Below is a small trained network, with its code and all its weights. Each question gives an input and a target symbol and asks what happens when units are switched off, that is, made to give their printed mean instead of their output.

import numpy as np


def w(rows, s, z=0):
    codes = np.array(rows[::2]) - 128.0
    scale = np.full(codes.shape[1], s)
    scale[-1] = z or s
    return codes * scale


def norm(h):
    return h / np.sqrt((h * h).mean(-1, keepdims=True) + 1e-5)


def softmax(a):
    e = np.exp(a - a.max(-1, keepdims=True))
    return e / e.sum(-1, keepdims=True)


def log_softmax(a):
    a = a - a.max(-1, keepdims=True)
    return a - np.log(np.exp(a).sum(-1, keepdims=True))


def net(x, mask):
    ids = ['αβγζθλξπστφψω'.index(c) for c in x.split()]
    T = len(ids)
    res = E[ids] + P[:T]
    u = 0
    for l in range(2):
        r = norm(res)
        for j in range(3):
            rows = slice(3 * j, 3 * j + 3)
            q, k, v = (r @ M[l][rows].T for M in (Q, K, V))
            z = softmax(np.where(np.tri(T) > 0, q @ k.T / 3**0.5, -1e9)) @ v
            o = O[l][rows]
            res = res + np.where(mask[u + j], z, o[:, -1]) @ o[:, :-1]
        u += 3
    return log_softmax(norm(res)[-1] @ U[:, :-1].T + U[:, -1])


Q, K, V, O = {}, {}, {}, {}
E = w([
[162,98,126,27,164,79,119,179,206,138],'α',
[73,104,96,68,136,84,73,100,143,97],'β',
[48,162,95,74,136,139,71,181,133,85],'γ',
[130,62,177,107,14,102,130,79,161,170],'ζ',
[87,105,217,101,114,217,123,125,137,145],'θ',
[104,114,61,115,127,18,118,138,168,102],'λ',
[64,169,182,213,119,100,137,87,155,143],'ξ',
[114,146,185,145,194,58,119,213,51,149],'π',
[16,69,136,149,113,116,173,133,88,174],'σ',
[114,81,157,84,49,118,177,248,150,38],'τ',
[142,19,163,179,174,141,128,107,109,82],'φ',
[138,108,78,177,124,230,51,207,132,197],'ψ',
[116,185,48,67,254,147,171,141,184,143],'ω',
],0.021)
P = w([
[69,127,59,2,128,109,93,169,238,11],'0',
[34,111,97,57,181,109,97,201,231,65],'1',
[28,81,133,108,166,113,121,201,200,96],'2',
[52,53,162,128,161,151,155,225,157,138],'3',
[65,65,177,154,143,154,166,188,134,131],'4',
[61,54,177,166,121,180,167,199,95,167],'5',
],0.0093)
Q[0] = w([
[170,144,145,116,130,114,134,88,168,80],'0.h0',
[44,93,188,130,144,122,145,150,174,168],'0.h0',
[13,52,194,91,190,143,145,226,189,149],'0.h0',
[112,76,107,116,118,54,196,79,160,124],'0.h1',
[92,118,177,132,145,138,158,165,124,132],'0.h1',
[21,14,215,108,49,97,123,185,127,111],'0.h1',
[220,182,115,208,132,141,150,25,3,74],'0.h2',
[206,158,104,126,103,137,164,101,155,108],'0.h2',
[107,181,125,141,83,139,135,171,100,190],'0.h2',
],0.062)
K[0] = w([
[139,98,145,92,142,138,147,127,139,90],'0.h0',
[156,125,155,167,107,136,169,103,97,149],'0.h0',
[143,82,191,174,101,159,132,152,60,170],'0.h0',
[99,89,171,109,94,75,201,111,144,128],'0.h1',
[142,154,170,137,160,134,132,125,145,142],'0.h1',
[64,154,215,254,96,128,130,91,113,145],'0.h1',
[131,113,67,14,131,118,132,152,113,62],'0.h2',
[160,136,98,94,149,98,137,190,164,133],'0.h2',
[90,187,128,129,71,130,160,116,109,127],'0.h2',
],0.063)
V[0] = w([
[64,145,136,48,54,117,172,72,175,223],'0.h0',
[184,245,141,108,89,57,41,135,143,155],'0.h0',
[140,88,157,142,126,185,80,32,214,77],'0.h0',
[131,111,234,69,145,120,132,70,2,183],'0.h1',
[102,106,167,193,62,91,78,134,131,70],'0.h1',
[97,171,180,103,179,74,193,97,143,25],'0.h1',
[76,190,147,216,95,189,192,158,126,114],'0.h2',
[114,72,44,210,135,97,126,91,99,88],'0.h2',
[29,151,96,56,150,170,41,132,108,91],'0.h2',
],0.043)
O[0] = w([
[144,231,124,160,50,143,187,126,160,168,185],'0.h0',
[191,187,137,140,140,108,52,129,52,131,3],'0.h0',
[148,119,165,135,120,204,99,51,206,106,125],'0.h0',
[111,165,251,187,148,100,136,132,173,121,71],'0.h1',
[143,164,136,127,33,125,112,78,114,81,185],'0.h1',
[145,163,121,138,173,100,204,64,105,50,177],'0.h1',
[92,121,143,202,139,214,124,144,60,96,192],'0.h2',
[160,83,78,219,121,80,115,87,115,141,133],'0.h2',
[75,159,51,125,134,132,98,113,184,38,203],'0.h2',
],0.026,0.055)
Q[1] = w([
[62,103,120,120,94,173,148,140,174,137],'1.h0',
[98,164,89,67,151,89,143,139,202,153],'1.h0',
[174,188,191,120,174,58,130,158,177,178],'1.h0',
[166,89,139,180,151,169,133,91,1,112],'1.h1',
[111,106,80,100,92,130,164,145,135,159],'1.h1',
[3,64,124,142,146,146,172,117,146,71],'1.h1',
[100,154,132,198,140,198,227,111,69,107],'1.h2',
[140,153,99,130,128,90,183,147,27,51],'1.h2',
[247,119,121,112,163,157,121,94,119,150],'1.h2',
],0.06)
K[1] = w([
[91,111,166,166,88,174,121,159,146,212],'1.h0',
[93,183,165,162,103,117,49,89,147,104],'1.h0',
[167,183,164,93,96,51,107,41,142,99],'1.h0',
[128,67,46,108,253,126,189,149,76,100],'1.h1',
[107,77,148,136,133,68,110,149,99,187],'1.h1',
[38,48,186,199,124,168,140,159,134,155],'1.h1',
[92,91,114,140,132,206,236,216,84,106],'1.h2',
[116,86,109,156,171,81,135,207,48,50],'1.h2',
[218,110,39,64,117,147,168,175,129,160],'1.h2',
],0.053)
V[1] = w([
[96,160,78,186,234,150,162,92,144,192],'1.h0',
[154,79,137,144,135,211,75,201,143,214],'1.h0',
[83,68,148,123,59,76,149,188,132,188],'1.h0',
[62,173,215,131,97,67,110,153,120,131],'1.h1',
[99,189,95,140,3,129,66,128,118,105],'1.h1',
[101,216,64,111,189,175,170,179,75,139],'1.h1',
[83,136,128,152,186,61,177,96,143,197],'1.h2',
[237,62,97,97,142,217,202,160,176,103],'1.h2',
[111,169,58,146,176,241,125,45,122,229],'1.h2',
],0.05)
O[1] = w([
[17,122,139,171,179,114,150,91,151,174,165],'1.h0',
[109,164,57,88,144,182,46,62,118,168,1],'1.h0',
[136,138,16,91,54,152,173,148,118,115,122],'1.h0',
[171,180,114,108,132,112,201,142,174,63,50],'1.h1',
[190,166,104,164,58,195,126,198,133,173,220],'1.h1',
[48,201,132,172,131,108,119,176,68,155,199],'1.h1',
[110,165,52,192,180,114,213,124,154,140,109],'1.h2',
[46,132,214,81,28,116,65,28,116,178,190],'1.h2',
[69,86,130,239,191,134,99,159,221,251,178],'1.h2',
],0.026,0.037)
U = w([
[109,174,184,37,94,34,127,130,130,173,123],'α',
[157,159,98,164,80,46,72,88,198,30,81],'β',
[58,133,116,161,103,128,19,200,153,17,38],'γ',
[254,173,171,92,94,123,143,126,152,207,205],'ζ',
[73,175,223,59,168,246,143,138,187,62,96],'θ',
[169,104,102,174,62,17,74,108,103,150,116],'λ',
[165,118,206,230,144,186,85,118,85,129,167],'ξ',
[195,160,155,88,208,127,151,161,68,89,254],'π',
[74,125,45,191,80,132,212,145,120,114,85],'σ',
[83,102,205,89,3,132,130,141,33,73,49],'τ',
[146,16,145,97,131,134,149,50,151,84,144],'φ',
[151,125,49,77,136,206,59,116,89,135,182],'ψ',
[48,159,145,144,229,118,114,91,95,191,144],'ω',
],0.0081,0.0089)

Each question gives the input, a string of symbols that net reads in full, and the target symbol t.
The units are the heads (3 rows each of Q, K, V and O). Each row of codes is followed by its name. A weight is (code - 128) times the scale printed after its matrix; where a second scale follows, it is the last column's (O and U).
mask holds one flag per head, layer by layer. A switched-off head (its flag False) gives its mean, the last column of its rows in O, instead of its output. The means were averaged over made-up inputs and are rounded, as every weight is.
A unit's drop is (log p(t) with every unit on - log p(t) with that unit switched off) / (log p(t) with every unit on - log p(t) with every unit switched off).
The circuit of an input: a set's keep is (log p(t) with only the set's units on - log p(t) with every unit switched off) / (log p(t) with every unit on - log p(t) with every unit switched off). Starting from all 6 units, units are removed one at a time, each time the one whose removal leaves the highest keep (on an exact tie, the one counted first), for as long as the keep stays at least 0.8.
circuit, biggest first: the units of the circuit, biggest drop first
unit that matters most: the unit with the biggest drop
heads that matter: for each layer, one digit per head in row order, 1 if its drop is at least 0.15 and else 0, layers parted by /
drop of u: that unit's drop, to one decimal
input π σ α φ θ, target θ: heads that matter	011 / 000
input λ β θ α, target θ: circuit, biggest first	[0.h2]
input π ω β, target π: heads that matter	100 / 001
input α τ ξ τ σ, target τ: heads that matter	010 / 001
input φ γ φ π, target π: circuit, biggest first	[1.h2 0.h0]
input ξ γ τ ψ ψ θ, target ψ: heads that matter	010 / 100
input σ τ ψ γ, target ψ: circuit, biggest first	[0.h1 1.h0]
input σ ξ π β γ, target π: circuit, biggest first	[0.h0 1.h2]
input ξ φ σ, target φ: circuit, biggest first	[0.h0 1.h1]
input σ ξ σ ω θ τ, target ω: circuit, biggest first	[0.h1 1.h1]
input θ ζ α α β γ, target ζ: circuit, biggest first	[0.h2 0.h0]
input λ σ φ τ, target φ: heads that matter	100 / 000
input ζ γ τ α, target ζ: heads that matter	001 / 010
input ξ ω γ γ, target ω: heads that matter	010 / 100
input α α θ ξ θ, target ξ: heads that matter	001 / 000
input σ σ ξ λ ω, target ω: heads that matter	011 / 000
input ξ θ λ, target ξ: unit that matters most	1.h0
input ξ π ξ α, target ξ: heads that matter	011 / 100
input λ ω ξ σ ω σ, target ω: heads that matter	010 / 010
input α ζ π π θ, target θ: unit that matters most	0.h2
input τ ζ γ λ, target ζ: drop of 0.h2	0.1
